Here is a tiny trained network, its code and every weight. The questions are about switching its units off for an input and a target symbol, where a switched-off unit gives its printed mean instead of its output.

import numpy as np


def w(rows, s, z=0):
    codes = np.array(rows[::2]) - 128.0
    scale = np.full(codes.shape[1], s)
    scale[-1] = z or s
    return codes * scale


def f(y):
    return np.maximum(y, 0)


def softmax(a):
    e = np.exp(a - a.max(-1, keepdims=True))
    return e / e.sum(-1, keepdims=True)


def log_softmax(a):
    a = a - a.max(-1, keepdims=True)
    return a - np.log(np.exp(a).sum(-1, keepdims=True))


def net(x, mask):
    ids = ['Δαβεηλστω'.index(c) for c in x.split()]
    T = len(ids)
    res = E[ids] + P[:T]
    u = 0
    for l in range(3):
        r = res
        for j in range(2):
            rows = slice(2 * j, 2 * j + 2)
            q, k, v = (r @ M[l][rows].T for M in (Q, K, V))
            z = softmax(np.where(np.tri(T) > 0, q @ k.T / 2**0.5, -1e9)) @ v
            o = O[l][rows]
            res = res + np.where(mask[u + j], z, o[:, -1]) @ o[:, :-1]
        u += 2
        y = f(res @ A[l][:, :-1].T + A[l][:, -1])
        res = res + np.where(mask[u : u + 8], y, B[l][:, -1]) @ B[l][:, :-1]
        u += 8
    return log_softmax(res[-1] @ U[:, :-1].T + U[:, -1])


Q, K, V, O, A, B = {}, {}, {}, {}, {}, {}
E = w([
[87,82,107,99,149,254,85,52],'Δ',
[20,56,102,138,163,57,127,170],'α',
[76,166,172,161,160,151,233,110],'β',
[96,41,233,133,186,124,54,32],'ε',
[172,133,176,99,72,173,82,216],'η',
[165,106,55,145,90,56,148,33],'λ',
[230,100,143,127,102,53,51,84],'σ',
[176,195,54,134,61,158,223,111],'τ',
[87,162,236,138,156,62,188,79],'ω',
],0.0072)
P = w([
[173,91,127,100,175,150,131,113],'0',
[61,181,213,225,91,114,70,105],'1',
[80,126,83,167,51,119,64,119],'2',
[150,142,109,79,170,172,254,163],'3',
[183,53,103,97,90,25,139,159],'4',
[13,217,113,164,13,131,55,99],'5',
[141,103,207,161,68,10,72,167],'6',
[170,94,164,41,120,77,189,188],'7',
],0.0091)
Q[0] = w([
[127,89,150,228,37,63,55,135],'0.h1',
[41,254,116,255,96,182,41,85],'0.h1',
[143,147,133,121,144,183,103,165],'0.h2',
[88,137,153,172,66,118,88,123],'0.h2',
],0.011)
K[0] = w([
[165,50,67,21,135,94,122,158],'0.h1',
[202,98,165,97,247,136,229,147],'0.h1',
[165,153,171,148,103,132,151,183],'0.h2',
[177,66,121,83,205,140,130,134],'0.h2',
],0.011)
V[0] = w([
[88,65,2,139,139,104,94,178],'0.h1',
[104,93,112,209,151,15,169,29],'0.h1',
[54,104,101,96,192,189,120,132],'0.h2',
[134,144,159,128,97,179,175,6],'0.h2',
],0.0069)
O[0] = w([
[143,170,184,43,87,250,189,46,182],'0.h1',
[84,166,117,2,147,112,78,138,2],'0.h1',
[144,228,159,177,176,134,177,74,79],'0.h2',
[121,120,28,184,201,103,78,134,66],'0.h2',
],0.0072,0.00094)
A[0] = w([
[88,117,94,197,152,49,163,144,44],'0.n1',
[78,170,111,77,80,120,123,132,106],'0.n2',
[80,142,189,129,88,116,141,192,48],'0.n3',
[147,154,159,121,101,159,132,71,100],'0.n4',
[207,253,155,133,101,58,199,99,3],'0.n5',
[109,145,144,144,81,131,113,152,62],'0.n6',
[122,148,130,118,150,168,62,115,94],'0.n7',
[43,148,114,125,83,152,94,118,139],'0.n8',
],0.0057,0.0012)
B[0] = w([
[98,113,196,165,209,209,114,91,204],'0.n1',
[60,173,119,92,110,65,115,115,224],'0.n2',
[70,198,112,152,84,73,132,197,255],'0.n3',
[116,118,160,125,170,132,121,107,189],'0.n4',
[96,3,138,175,246,233,89,38,196],'0.n5',
[107,151,148,154,120,115,101,132,216],'0.n6',
[90,124,138,121,142,79,120,84,166],'0.n7',
[60,113,162,148,94,68,122,105,254],'0.n8',
],0.0048,0.002)
Q[1] = w([
[95,152,195,171,2,54,63,65],'1.h1',
[48,252,54,235,111,172,50,83],'1.h1',
[98,181,157,202,80,126,96,74],'1.h2',
[191,136,168,67,77,103,129,137],'1.h2',
],0.0079)
K[1] = w([
[172,59,74,69,123,115,173,152],'1.h1',
[168,113,152,96,247,127,171,168],'1.h1',
[185,85,116,83,170,117,176,160],'1.h2',
[126,109,121,149,57,123,122,126],'1.h2',
],0.012)
V[1] = w([
[66,168,153,133,187,167,227,184],'1.h1',
[124,151,3,136,141,145,196,37],'1.h1',
[27,123,179,188,189,118,75,81],'1.h2',
[134,185,74,198,84,130,216,201],'1.h2',
],0.0079)
O[1] = w([
[254,159,237,122,136,70,173,131,63],'1.h1',
[166,176,89,91,239,152,99,194,30],'1.h1',
[130,218,153,190,93,77,62,82,253],'1.h2',
[124,91,199,139,202,86,156,207,63],'1.h2',
],0.0086,0.0029)
A[1] = w([
[52,163,80,180,68,93,199,18,253],'1.n1',
[173,250,119,149,179,134,51,100,169],'1.n2',
[129,97,99,67,220,95,117,182,180],'1.n3',
[209,93,171,103,145,206,184,131,196],'1.n4',
[77,44,141,151,213,62,130,114,234],'1.n5',
[141,129,180,88,44,107,149,253,50],'1.n6',
[163,128,112,179,146,37,79,161,129],'1.n7',
[47,43,131,94,173,109,234,73,231],'1.n8',
],0.0056,0.0024)
B[1] = w([
[141,105,221,82,48,152,36,200,254],'1.n1',
[147,172,109,87,219,95,73,51,183],'1.n2',
[122,177,162,153,139,178,101,253,142],'1.n3',
[170,113,177,156,140,145,107,24,143],'1.n4',
[138,175,154,197,156,216,93,137,171],'1.n5',
[60,48,116,121,127,34,168,85,169],'1.n6',
[139,155,130,208,167,150,121,114,159],'1.n7',
[154,166,146,136,168,236,75,60,174],'1.n8',
],0.0057,0.0086)
Q[2] = w([
[248,143,59,104,223,145,254,153],'2.h1',
[102,161,135,87,80,60,74,80],'2.h1',
[86,136,240,164,65,55,39,102],'2.h2',
[142,75,40,95,163,170,208,169],'2.h2',
],0.0062)
K[2] = w([
[50,169,200,141,6,35,134,253],'2.h1',
[163,45,115,175,141,184,90,14],'2.h1',
[186,106,97,77,242,192,154,45],'2.h2',
[70,213,166,169,19,13,72,215],'2.h2',
],0.0047)
V[2] = w([
[187,191,186,162,183,158,241,212],'2.h1',
[98,56,164,134,28,180,184,159],'2.h1',
[101,80,214,254,97,65,123,113],'2.h2',
[164,179,157,53,95,103,168,31],'2.h2',
],0.0049)
O[2] = w([
[111,48,182,63,222,66,3,24,2],'2.h1',
[146,87,208,35,107,194,100,242,27],'2.h1',
[252,129,145,123,129,96,44,203,55],'2.h2',
[193,180,160,88,82,112,236,57,194],'2.h2',
],0.0047,0.0037)
A[2] = w([
[107,219,93,79,68,199,184,236,28],'2.n1',
[177,83,193,52,132,121,45,178,198],'2.n2',
[231,174,105,147,74,143,212,158,156],'2.n3',
[118,91,87,195,125,123,78,163,251],'2.n4',
[102,72,149,7,81,2,166,199,8],'2.n5',
[82,107,181,134,125,173,50,106,122],'2.n6',
[237,67,181,49,131,132,168,99,138],'2.n7',
[104,87,145,92,51,181,99,202,33],'2.n8',
],0.0056,0.003)
B[2] = w([
[106,42,178,161,192,115,47,2,202],'2.n1',
[143,210,35,150,165,179,193,147,242],'2.n2',
[98,147,166,108,186,204,68,80,182],'2.n3',
[125,131,64,184,144,156,124,152,237],'2.n4',
[111,95,91,91,178,62,251,138,171],'2.n5',
[187,144,99,97,137,159,157,187,255],'2.n6',
[159,186,130,175,189,198,131,79,182],'2.n7',
[170,128,110,173,150,110,222,113,242],'2.n8',
],0.0058,0.0064)
U = w([
[143,164,128,159,149,205,85,95,183],'Δ',
[132,142,203,5,96,126,156,77,124],'α',
[128,132,102,179,180,21,220,97,35],'β',
[115,156,124,129,64,84,95,156,177],'ε',
[144,3,170,201,104,149,158,110,125],'η',
[47,97,111,27,201,130,61,136,115],'λ',
[45,116,66,97,87,133,180,138,131],'σ',
[181,138,116,121,173,154,150,213,161],'τ',
[159,98,152,141,127,29,41,124,1],'ω',
],0.0056,0.005)

Each question gives the input, a string of symbols that net reads in full, and the target symbol t.
The units are the heads (2 rows each of Q, K, V and O) and the neurons (one row each of A and B). Each row of codes is followed by its name. A weight is (code - 128) times the scale printed after its matrix; where a second scale follows, it is the last column's (O, A, B and U).
mask holds one flag per unit, layer by layer, with each layer's heads first. A switched-off unit (its flag False) gives its mean, the last column of its rows in O or B, instead of its output. The means were averaged over made-up inputs and are rounded, as every weight is.
A unit's drop is (log p(t) with every unit on - log p(t) with that unit switched off) / (log p(t) with every unit on - log p(t) with every unit switched off).
The circuit of an input: a set's keep is (log p(t) with only the set's units on - log p(t) with every unit switched off) / (log p(t) with every unit on - log p(t) with every unit switched off). Starting from the 12 units with the biggest drops (on a tie, the unit counted first), units are removed one at a time, each time the one whose removal leaves the highest keep (on an exact tie, the one counted first), for as long as the keep stays at least 0.8.
circuit, biggest first: the units of the circuit, biggest drop first
top k neurons: the k neurons with the biggest drops, biggest first
top k neurons in layer l: the k neurons of layer l with the biggest drops, biggest first
input ω α α, target ε: top 2 neurons in layer 1 => (1.n1; 1.n8)
input η η η η τ η τ β, target η: circuit, biggest first => (1.h1; 0.h1)
input λ σ σ ω, target σ: circuit, biggest first => (1.h1; 2.h2; 0.h1; 1.h2)
input Δ ε β α β, target β: circuit, biggest first => (0.h2; 1.h1; 2.h1; 1.h2)
input λ ω β, target λ: circuit, biggest first => (1.h1; 0.h1; 0.h2)
input η λ α τ λ α, target τ: circuit, biggest first => (1.h2; 1.h1)
input λ λ ε, target λ: circuit, biggest first => (1.h1; 0.h1)
input λ λ η, target λ: circuit, biggest first => (1.h1; 0.h1; 0.h2)
input λ ε α ω, target ε: circuit, biggest first => (1.h2; 0.h1; 1.n1)
input ω η η η α η τ, target α: circuit, biggest first => (0.h1; 2.n4)
input σ η ω, target η: top 2 neurons in layer 1 => (1.n1; 1.n2)
input τ η λ η α η η α, target η: top neuron => (0.n3)
input α σ η σ, target α: top 3 neurons in layer 2 => (2.n4; 2.n2; 2.n3)
input β η η σ ω ω η σ, target ω: top 3 neurons in layer 1 => (1.n1; 1.n2; 1.n7)
input β λ η, target ω: top neuron => (2.n2)
input η η η η, target η: top 2 neurons in layer 1 => (1.n6; 1.n1)
input η α Δ, target τ: top 2 neurons in layer 2 => (2.n6; 2.n2)
input η α α η σ λ β, target τ: top 2 neurons => (2.n2; 2.n6)
input σ Δ τ η α, target Δ: top 3 neurons in layer 2 => (2.n1; 2.n3; 2.n5)
input η η η λ η η Δ, target τ: top neuron => (2.n2)
input σ η η λ, target η: top 2 neurons in layer 1 => (1.n1; 1.n2)
input ε τ α α, target Δ: top 2 neurons in layer 2 => (2.n3; 2.n1)
input ε η λ η τ τ, target η: top 2 neurons in layer 2 => (2.n1; 2.n2)
input Δ η α τ η η, target β: top 2 neurons in layer 1 => (1.n6; 1.n2)
input η η η λ η λ α, target τ: top 3 neurons in layer 2 => (2.n2; 2.n6; 2.n1)
